Here is a tiny trained network, its code and every weight. The questions are about switching its units off for an input and a class, where a switched-off unit gives its printed mean instead of its output.

import numpy as np


def w(rows, s, z=0):
    codes = np.array(rows[::2]) - 128.0
    scale = np.full(codes.shape[1], s)
    scale[-1] = z or s
    return codes * scale


def f(y):
    return y / 2 * (1 + np.tanh(0.7978845608 * (y + 0.044715 * y**3)))


def log_softmax(a):
    a = a - a.max(-1, keepdims=True)
    return a - np.log(np.exp(a).sum(-1, keepdims=True))


def net(x, mask):
    res = np.array(x, float).reshape(1, 6) / 4 @ E
    y = f(res @ A[0][:, :-1].T + A[0][:, -1])
    res = res + np.where(mask, y, B[0][:, -1]) @ B[0][:, :-1]
    return log_softmax(res[-1] @ U[:, :-1].T + U[:, -1])


A, B = {}, {}
E = w([
[150,209,8,140,240,33,126],'x0',
[123,116,124,130,121,123,134],'x1',
[128,112,127,131,129,124,130],'x2',
[133,124,132,132,128,124,123],'x3',
[224,71,106,44,69,170,183],'x4',
[131,115,129,134,127,118,126],'x5',
],0.013)
A[0] = w([
[248,113,75,40,138,124,185,124],'n1',
[46,169,109,196,202,64,96,20],'n2',
[139,132,84,127,145,99,119,77],'n3',
[223,117,60,69,139,111,144,4],'n4',
[157,155,55,107,192,73,147,45],'n5',
[174,142,37,119,179,87,139,61],'n6',
],0.011,0.0018)
B[0] = w([
[38,186,66,223,202,77,45,242],'n1',
[36,135,56,172,240,35,78,249],'n2',
[181,96,149,51,43,218,141,172],'n3',
[40,147,27,254,161,71,78,208],'n4',
[198,97,214,52,48,231,207,237],'n5',
[184,106,237,46,47,201,233,234],'n6',
],0.0092,0.017)
U = w([
[28,193,10,236,229,33,91,253],'0',
[215,40,234,26,12,234,192,3],'1',
],0.012,0.0051)

Each question gives the input, the list of numbers given to net, and the class t.
The units are the neurons (one row each of A and B). Each row of codes is followed by its name. A weight is (code - 128) times the scale printed after its matrix; where a second scale follows, it is the last column's (A, B and U).
mask holds one flag per neuron, in row order. A switched-off neuron (its flag False) gives its mean, the last column of its row in B, instead of its output. The means were averaged over made-up inputs and are rounded, as every weight is.
A unit's drop is (log p(t) with every unit on - log p(t) with that unit switched off) / (log p(t) with every unit on - log p(t) with every unit switched off).
unit that matters most: the unit with the biggest drop
k most important neurons: the k neurons with the biggest drops, biggest first
drop of u: that unit's drop, to one decimal
input [6,6,-6,6,-3,-6], class 1: unit that matters most -> n5
input [7,0,-4,-6,0,-8], class 1: 2 most important neurons -> (n5, n6)
input [6,-2,7,4,4,-2], class 1: 2 most important neurons -> (n6, n5)
input [-2,0,7,-2,2,2], class 0: 3 most important neurons -> (n5, n6, n3)
input [8,0,-3,6,6,-4], class 1: 4 most important neurons -> (n6, n5, n2, n3)
input [6,2,0,-8,3,2], class 1: 2 most important neurons -> (n6, n5)
input [4,-2,-4,-6,3,3], class 1: 3 most important neurons -> (n2, n6, n5)
input [6,7,0,4,5,-2], class 1: 3 most important neurons -> (n6, n5, n2)
input [-5,8,-8,0,5,-1], class 0: 4 most important neurons -> (n5, n6, n1, n3)
input [3,-2,6,-6,2,-4], class 1: drop of n5 -> 0.1
input [-5,5,3,8,6,-5], class 0: drop of n6 -> 0.2
input [4,3,6,-3,3,-3], class 1: drop of n2 -> 1.1
input [-2,-4,6,7,0,3], class 1: drop of n2 -> 4.0
input [4,5,-5,8,-2,7], class 1: unit that matters most -> n1
